[-388  672   56  -99 -187  109   32  258  -84  102  115  -72   21  -27
   33 -380 -248 -179  349  120 -110   61  165 -191 -212 -114 -505  511
  -62 -204  144   68 -137  270  287  -46   34  -27  -32  132 -392] | Q355
[-283 -158  -61  -70  -33  -76  117 -146   -1 -186  -53  -15 -160 -303
  -65   -9  -52  -41  -99  -50   48 -186  -26   78   46   74 -110  121
  -70 -238  -84  -38   -6 -195  226 -261  128  -57  106  -48    8] | Q270
[-302  197  -71   23 -298  -26  306   62  293   42  145  -40 -188 -248
  -99  -36 -334  -18  110  -42  393   -2   94  240   62  169 -441  273
  -82   -8  249 -150   98  166  440  -81  -23  196  285   -8  152] | Q234
[  -5  376   33 -416  -67  -46  121  181 -202   20  382 -343  -67 -287
   95 -330   38  -68  242  -68   40 -258  154  192  -92  267  -83  226
 -265  155  326    3 -190  481   45  -69  -46  124  226  243  -61] | Q355
[-591 -215 -439   71  -31  135  -46  363   49  411  432   10  -83  181
   58  195 -195 -246  120 -112   17  234   52 -240 -383 -100 -661  366
  -25  -49  155  130  127   94  315  385 -221 -264  175  -28  184] | Q293
[  90 -239  114   43  166 -186  -67 -114 -185   30  176 -219  192  100
   58 -153  328  -70  -97 -186   25   10  102  -98 -112  -84  -48 -113
    3 -145 -440   25 -138  197 -465  266  -63  -63 -164   96  -63] | Q33
[-218   38  299  290  -71  152    6 -261 -524  193   66  -48  422  -71
  132  301 -155  -64   -4  -25  418 -128 -217 -103 -187 -212  167  198
 -100 -647  362   88  -82   13  -69  285  122  249 -607 -131 -297] | Q843
[ 324 -142 -129 -225   66  -95  185  309  -31  151 -184  -98 -320    6
   -6  -72  179   38 -275  117 -264  242  -14   -1   -3   22  124 -169
  -33  335 -268   43 -316   -1  144 -223  169 -272  -52  265 -351] | Q355
[-584  256   10   78 -153  156  189 -160 -199  129  187  -53   96 -255
  -17 -287 -387 -165    5  -95   -1   14   80  -79 -288 -240 -250  184
 -175 -526  190  152 -316 -199  533   -1   25  123  -92  136 -121] | Q293
[ -42  141    2   72    2 -270   39 -122  202  -48  -99   73  -79  -75
 -205   -1   27 -126  -47  148  -19  152   89 -138   47  122  -73  130
   -9  -72 -292   12  -53  -51   79 -238   -1   18  106  -60   12] | Q943
[ -10   49   80 -200 -246  103   72 -158 -220    3  399  -73   74  -87
 -112 -461  -68 -112 -136 -136 -128   -2  226 -187 -494 -203 -145 -100
 -305 -194  159  281 -462  283   81  294   76   -2   -8  431  115] | Q333
[ 165   -6  108  124  -66   15  134   67  -66 -100  295 -186  147  219
  102 -215  -92 -132 -108 -265 -211  106 -173   43  -36 -186 -283   30
   -2  197   66  237 -135  -31   49  -42  385  204   60  287 -209] | Q33
[ 113 -291   37  299  -29  299  -81 -127  134   -6 -206  493 -105  166
  281  347  114   64  -51 -405 -222 -164  -58  -29   82  -44  753 -302
  -46  449  217  214  221 -438   37  -29   82   73  186 -198  224] | Q270
[ 287  188 -364   12  -86  453   96 -131 -209  282  141 -325 -258 -174
  255  326   18   78  -86 -551 -106  120 -170 -356  -46  -21  -11 -422
  -67 -198  175  -69 -255 -309  240  -79  505 -147 -485  131  169] | Q33
[-127 -724  -58   63  274  153  106  194 -211   31 -161  153 -130  291
  -21  537   58 -274  -14  392 -243  -30 -160 -237 -250 -478  247   99
  -35   86 -318  343  306 -358 -316  157   76   87  375 -190  185] | Q843
[ -76   84  216 -185  -60 -202  -49   18  -24 -138  -47 -233 -222  -72
  164  -21  218 -110   13 -170  371  -52  148    8  106   48 -125  231
   52  -84 -147 -279 -124  442  -40   66   88 -114   99   68 -134] | Q234
[-334   -1  371  127  -47  326  180   43 -523    4   26  318   40  -41
  294   -4 -154 -327  146  -25  114 -229 -301   21 -317 -262  576   -4
  -34  -28  685  292   25   34 -172  248    6  445  -93  233 -382] | Q234
[ -38   35 -221  301 -312  317    8  146  369  284  364  145  334  160
  -73  -86 -517 -170  -10 -187 -125  133 -123   85 -281   97 -385 -418
  -91  138  164  369 -191   99  311  404   61  138 -123  147  320] | Q74
[-333   30 -225 -298  121  205  -33  318 -375  392  365 -258  165  143
   54   53 -205 -336  169  233  -24   53  217 -117 -581 -200 -262  329
 -176 -172  214  221 -328  268  207  451 -277    6   37  -38  240] | Q943
[-128 -393 -308 -123 -129   92  148   -2  -38  298  249 -114  -95   19
 -128  -71  -73  176   18  273  -54  129  118 -186 -174 -182 -314  138
 -135   60  -87  250 -227 -311  306   62  -21 -156  180 -113   88] | Q333
[-333   36 -265  158   26  149 -116  448  251  197  191  218  222  246
   -6  486 -600 -229   40  286   42  104  -25 -153  -53 -152 -523  256
  -72  -40 -265  142  658  129  303 -232   72  172  288 -120  386] | Q293
[ -27 -467 -187  -68  174 -238  -94 -195  153 -150  153   30 -114  -54
  -18   64  301 -172 -291  -99 -201   18   38 -145 -133   77 -125   99
 -118   44 -270  -62  -95 -191   45 -209    7 -356  134  195  139] | Q33
[ 375  472  108  153   90 -122 -120  -37  208   82 -166 -155  238  258
  283  450  325  167   37 -526  600  -73 -303 -178  416  281   43 -218
  228  -88  179   -7 -225   30 -102  347  -67   61 -221 -473   -5] | Q234
[ 110 -166 -137 -122   63 -146   43 -166  -38  130   33  -64  -55 -113
   18 -171  204   26  -93 -265   99  164  -17  -20  -48  286 -248  211
  -30 -121 -150 -221 -304 -172  200   37   21  -85 -282   24 -123] | Q843
[-279 -362  343   20   52  -97  -54  -39 -345 -327 -375  547   96 -200
   10  -84 -110 -135   12  288  -86 -196   18  161  -69  131  598   38
   77   29  133 -263  366 -106 -271 -104 -134   99 -374  -49 -421] | Q270
[ 194 -108  147  137  195  -53 -141 -150 -449   42  -19  -46  439   96
   89   11  -39 -324 -183 -230  -86   26 -136   51 -137 -166  449 -196
   30 -157  166   78 -406 -102 -117  296  -69  145 -545  111 -246] | Q33
[-192 -239 -128   99   17  330  -93  -54 -149   25  118  391  169   66
   57  234 -423 -218   49   71 -257 -306  -90  158 -162 -246  289  -73
 -212  257  100  314  431 -170  -46 -143  -62  134   71   74  116] | Q843
[-144    8 -498 -163    8  177   70  330  118    9  109  -12 -430 -159
   51  326  -43  -11   87 -109  -26 -291 -360  270  126  254 -267  264
 -112  114   59  -29  468  172   33 -404 -119    6  495    9  340] | Q355
[ -14   19  -22  489   47  161 -115 -291   55  160   -5  288  285   79
  134  376   -6  200  133  203  130  219 -158 -390  105   86  129  -18
  261 -137  108 -279  403 -466  -54  119 -167  387 -471 -251  -45] | Q333
[  88   83 -123 -146   27    1  133  -12 -298  129 -152  -95  229   53
    3   -2   36  -83  -99  -20 -148   12 -158  305   13  181   -5  -14
  -36 -135  116  215  -67  202  109 -252 -103   80  -70   96 -101] | Q541
[-118 -200    6  103 -106   -4 -103 -153  301 -177  -50   33   18    6
   -7 -235   78 -306  -82  -48 -153   89   62   42  -29  -12  -44   61
   28  114 -173  -85    7 -109  -62 -235   78   17   -6  272  -50] | Q33
[-115  -64  -13 -163  -95   69  183  -27 -351  -97  -33 -459 -332   46
   34  253 -131  -91 -180  -67  -41   33  -25  -89 -179 -414 -192   -9
 -162  -20  -61  192  -21  115  126   -4  296 -360  573  221  -99] | Q74
[-588 -214  112 -219  -25  175 -102  266  179 -144 -312 -265  -89  181
   41  453  -66 -230   97  643  119 -229  277   24 -292 -675   63   44
  -13   45 -484   39  564  449 -276   38 -157 -128  663  213    2] | Q843
[ -31  -37 -422  123  -92  285  -57  -54 -156  180   56  -84   79  -39
  116  240 -344 -328 -311  -89    1  197 -227   26 -144  -20 -201 -244
  -37   48  -25   94 -131  -25  252 -279  136   61 -188  396  -36] | Q355
[ 226  122  -74 -131  182 -174  -79   53  100  -23  134 -196 -203  275
  132 -128  248 -225  -25 -225 -200  282  115 -157  -52   91 -433  -83
   75  209 -580 -144   16  256 -148  -25   59 -221  200  261   66] | Q333
[ 193  137  232  -82  252 -148 -207  -61  103   73   44  303 -167  123
  207   27  200   77  470 -180  191  -70  246   21  192   43  203  116
  220  163   69 -352  232  159 -117  439 -329   85   33 -205  106] | Q541
[ 303  103  -16  355 -144   -8 -228 -175  847  155  265   23  191  159
   78 -150  209  136 -291 -442  123  443  378 -301 -236  380 -516 -390
  104    1 -416 -268 -131  338 -148  348   94    1 -435  196  302] | Q843
[ -44 -173 -167   58 -106  241   78   55  -20   60 -151 -130 -253   19
   24  268 -152 -128  -53   59 -156   60  -91  -28  -25 -185 -154   62
  -56  -46 -198   54  171  -92  139 -219  284   48  171   16  186] | Q943
[-332 -331 -330  -93  -85  148   47  181  119  189 -149   38   22 -187
 -327 -154 -207 -101   -9  648 -252   42  255   92 -127  -30 -189  311
 -113  -26 -470  212  324  178  -19 -361  -21   74  148  272  -29] | Q333
[ 230  518  -66   69 -117  229 -115  357 -208  399  118 -330  208  349
  212  163   26   64  172 -133   79  177 -243 -400  127 -109 -386   81
   80 -107   79  261 -339  189  246  376  294  -26 -255 -165  -81] | Q333
[-278   47  -97   60  200  -50  -51  128 -142  235   68 -146  290  108
   28  267 -242 -310 -180   34   80 -115  186   55 -366   29 -139   -3
 -108 -324  -63  196   93  143   21  204 -333  116  -69 -223  167] | Q541
[  32 -274 -137  -24   71   91   12  -71 -292  205   31 -208  349  -50
  -99   23  113 -330 -189  211   -7  -47 -186  -11 -236 -137  170 -112
 -186 -206  -56  486 -601  -95 -112   17   35  177 -214  269  -30] | Q74
[ -22  108 -127   61   84  -29  -44  157   72  210 -149  126   69  -73
 -191   35 -140 -164 -100  354   13   94 -175  -38  274   17  -61  235
  -31 -249 -221  253  -28  188   79 -298   19  -20  -96   22  -83] | Q333
[-155  -92  379   26 -119  -65   59   64  -83 -240   47   61  177 -161
   43 -409 -288 -209  -30 -295  -99 -391   95  320 -110   94  373   28
 -242   57  388   38  -99 -279   43   37   52  292 -107 -167  -96] | Q293
[  -4  668 -648   72  198  271 -236  314  -93  437  235 -106 -130   93
  106  383 -516 -264   25   57 -189  214 -137 -147  -39   50 -601  -35
   32  -59  -85  283  405  272  493 -373   49 -130  375  133  335] | Q74
[  38   -1  341  -44   82 -128 -320 -125  377 -235 -239  406  -74 -156
  105 -275  -20   15  199    5  -12 -319  370   -3  241   80  565   -8
   54  363 -203 -216  385 -183 -239 -171  -18   51 -186   62 -469] | Q74
[ 180  186  214  100   71  -33  178 -123  106  -62   81  -13  130  176
  199  170  357  246  -57 -139   30   77    1 -124 -374   94  -29   13
   33   43  191   32  -52  250 -284  242 -150  137  253  160  -92] | Q541
[ 162 -713  -85 -227  185  -96  -67  175   63 -183 -280  202 -262  182
  184  381  114 -309  -78   99 -238  -51  241   84   99  150  418 -112
   49  722 -225 -166  406 -203  -31 -217  -14   57  257  -27   88] | Q74
[   0  320  309  243  -10  160  158   20  508   82   51  247 -149  324
  131  221   34  221  323  -64  126  274  -18 -202  239 -274 -181  145
  245  -31  361   71  209  158 -116  157   80  298  144 -100   72] | Q541
[ -28 -297  401  379 -368  -86  186 -172  138 -145   91   95   49  131
   33   40   -8  -16 -270 -247  206  111  -60 -277 -254 -213 -224   37
 -115  196  173  220 -189 -186  173  372  455  155   76  192 -288] | Q843
[ 111   17 -486 -345  101  -60  -74   67 -413  -47  -93 -311 -210 -218
  -45 -114   50 -202 -259 -221 -309    8   86  -86 -113  136   46    9
 -100   20 -140   -9 -404 -253  284 -223  -54 -325  112  -39   46] | Q270
[-205  -45 -193   76   57   60  207  -23 -462  183   35 -100   48 -130
  -83   60   28 -234 -147   88   19   61 -147  -25 -242  -83  -65  205
  -28 -311   -8  366 -273  167  -47   -7  -22  200  -29  222 -162] | Q943
[-266  458   63  -55 -148  165   29  -87 -485  118  179  -74 -165 -196
   75 -154 -515 -213  285 -147  -46  -53  -30    1 -100 -307 -141   44
 -148 -226  260   51 -260  -12  433   32   78  123  -18   93  -83] | Q355
[-241  604   11  130 -345  385  185   22   28  -85 -423    6 -435 -461
   24   36 -346  105  265  360  111  -75 -130  -12  273 -331   60  109
  107  -58  178 -135  269  -59   94 -595  143  265  123  288 -433] | Q293
[-137   36   98 -139   38  151   36   22 -299  -34   12  223   91  518
  169  -48  -20 -138  355   32 -233  -21   32   63    7 -381  -47   54
   98  145   49  359  620  221  -72 -113 -107  160  568   12   77] | Q234
[  37 -739  -41 -110   83  137 -150   28 -550 -126 -118  -41  -76  268
  315  446  589  -88 -147   95 -107  163 -150 -644 -257 -346  483 -144
   67  500 -170 -136   59 -327 -386  346  106 -205   47  258 -181] | Q234
[ -56  304  -88 -143  -30   79   39  311 -151   53   76 -204  238  219
   13   24  153 -245  -32  232 -159   59  -28 -182 -356 -207 -130   -6
  -80   11  -84  364 -106  298  -97 -149  -12  158  164  316  -58] | Q843
[ -12   80 -113  -83  -15  244   14   78 -136  302  244  -93  257  174
   55 -176 -172 -235   30  -20 -218   75   81   15 -440 -171    5  -55
 -152   15  191  496 -471  113   87  177  -86  137  -32  232  -60] | Q74
[-210  119  387 -135  -84 -183  240  191  224  -44  -54   28    9 -309
   77 -422  191  258    4  -48  443 -210   43  494  -66  660  246  204
    4  138  570 -282    9  340  -94  166 -251  324 -221   81 -423] | Q943
[  18   38  100 -137   98    3  185   -6 -356    8   46 -346  -59 -230
  109    8   43 -117 -106 -113  140  -60  -19  -62 -194 -151   61   80
  -55 -336 -168   14 -290  191  -38   75  241  149  -28  237 -270] | Q843
[  28   65  112  -83   40  -22   69   27 -119  196  580   32  128  331
  120 -377 -188 -141  106 -437 -282   88  -33  -62 -503 -213 -330 -114
 -210  144  371  467 -593  -95  110  386  -32  -52  -60  108  -80] | Q234
[-300   56 -172 -101 -182  465  213  -94 -430  185  151 -458  267 -112
  -58  -16 -534 -309   95  358 -212  -14    8   62 -147 -543 -143  -17
 -255 -480  -33  105   27 -211  371 -280  207  312 -179  148  196] | Q234
[  44 -234  -88 -219   28  -13 -162 -302 -233   90 -133   -5  -91 -268
  -68   22  144  -88   29  230  127   78  156 -362  318  -94  161  269
  -55 -372 -225 -233 -188 -322  132 -256  191 -193 -413 -177   48] | Q541
[ 288 -443   25 -299 -261   33  -21 -190   74 -215  105 -241 -111  161
  166 -194  375   78 -196 -300  -40  -77  -71   55  -68  -22  355 -291
 -119  692  -32  -59 -294 -276 -175  138    6  -81   11  320 -279] | Q74
[-300  -94 -174  139  292   30  -28  339 -294  192  -50  101 -122   13
  107  411 -110 -274  -90  142 -143   42 -180 -161 -183  -45 -291  304
  -58 -154 -154  145  294   37  100 -167  180 -218  118   76  -38] | Q293
[-268 -389 -402  -35  386  305 -358  261   53  563  -45  376  -84  228
  336  637   -9  -20   45  173   83 -170 -132 -101 -252 -119  245 -124
   84   40  -94  170  378 -105  177  292 -459 -148  -40 -148  170] | Q234
[   3 -239  113   24  277 -273  -99 -115   67  -23   50   22  252  194
  111   53  404 -224  -53  -95   90  144  -23 -214  -32   81 -277  288
   35 -194 -128   22  -77   83 -147   24  -18  -66  -26   49  -68] | Q843
[  95   30  -85  -71  243  -94    2  -88 -104  112   69  -35  173  118
  106 -147  302 -210 -141 -210 -106  243  -81  -10 -147  180 -211  -52
   63 -248 -167  146 -319  311 -151  -89  -73  -92 -169  250  -89] | Q270
[-397 -413  -15  207  156  207   66   58 -434  264 -525  133  -17 -144
  138  560  -82 -173  263  369  110 -314  -52  111  -56 -116  386  307
   -4  -22    5  225  309 -242 -219  -99  -49  299  -38 -196 -369] | Q355
[-258 -370 -334   71   36  129   78  376  -38   68  210   69 -256  -86
    1  210 -165  -89  -41   62 -362   16 -139   11 -102   31 -284   37
 -176  190  -88   91  368   98   57 -254  159 -288  472   89  411] | Q234
[  74  230  -36  335  -35  115  388 -144  -40  526  428  194  336   30
  110 -142 -416  166 -267 -240  207  280  -29  147 -442   30 -256 -286
   21 -299  589  490 -278  166  528  228 -197  441 -230  202 -267] | Q270
[-138 -356 -249 -168  254  166  -22   39 -353    1  -81  188  -88  -23
  -61  -19   37 -393 -131  243 -335  -71 -161  -97 -376 -334  145  231
 -181 -116 -280  350 -172 -107 -299 -305   47 -326   94  343 -200] | Q355
[-198  -75  621  183  -33  140   46 -425  -73 -262  -45  252 -185  -30
  203   26 -107  -41  114 -277 -120 -231   25 -247   26 -783  446   -8
  -81 -267  342   83 -338 -313   -9  243  269 -195 -204  123 -403] | Q333
[ 184  216  -94    9 -245   29   11  242   61  202 -348 -168 -456   44
  104  392  377  625   73 -340  424  -15 -223 -145  296  194   57  163
  130   23  214 -173  -66  -64  221  348  -11 -251  133 -519  -34] | Q74
[  10 -156  -75 -182   15  -23  -53 -109   87   24  263 -287  230  161
  -45  -27   96 -122  -80  -23  -77  -59   20 -137 -255 -239 -242  -17
 -258 -156 -272  290 -238  -31  -32   -2   14 -101  214   48  233] | Q843
[ 521  475  186 -135 -188  -82 -438 -131  430  -52   91  111  336  314
  429  -72   23   19  216 -365  383  154   40  167  137  483   69 -471
  257  606   90 -335  121  552  -85  -40 -178  224 -142  187 -161] | Q270
[ -61  116  434  112  -83 -158 -131   60  401 -177   56   25  223  228
    2 -200  259  129    9   97   69   16  180 -146 -295  -89   18  -79
   59  124 -156  -27   70  375 -313  472  -93  -77  219  170  -90] | Q33
[ 235 -221  -76  317   11    0   62   -8   27 -114 -230 -104 -116  -18
   11   13   72   23 -320 -383 -378  105   94 -414    6 -102   54 -486
   15  -75 -296  -87  -69 -637   42   85  268 -214 -134 -248  171] | Q234
[  70   24 -433   65  358   20 -283  180  -78  390  -28  -11  125  243
 -184  899 -137 -198 -119  436  -16  110 -268 -305  126 -266  -78  -37
   76 -372 -399  431  189  152   38   30  -94   27  -42 -251  383] | Q270
[   0 -292  158   20  360 -125  -50   55   41  108  409   85  -12  196
  223 -284  443   82  221 -137   37  515   41 -180 -325  222 -510  247
  222 -138  -38 -598   35  334 -315  536   -8 -436 -154  184  115] | Q943
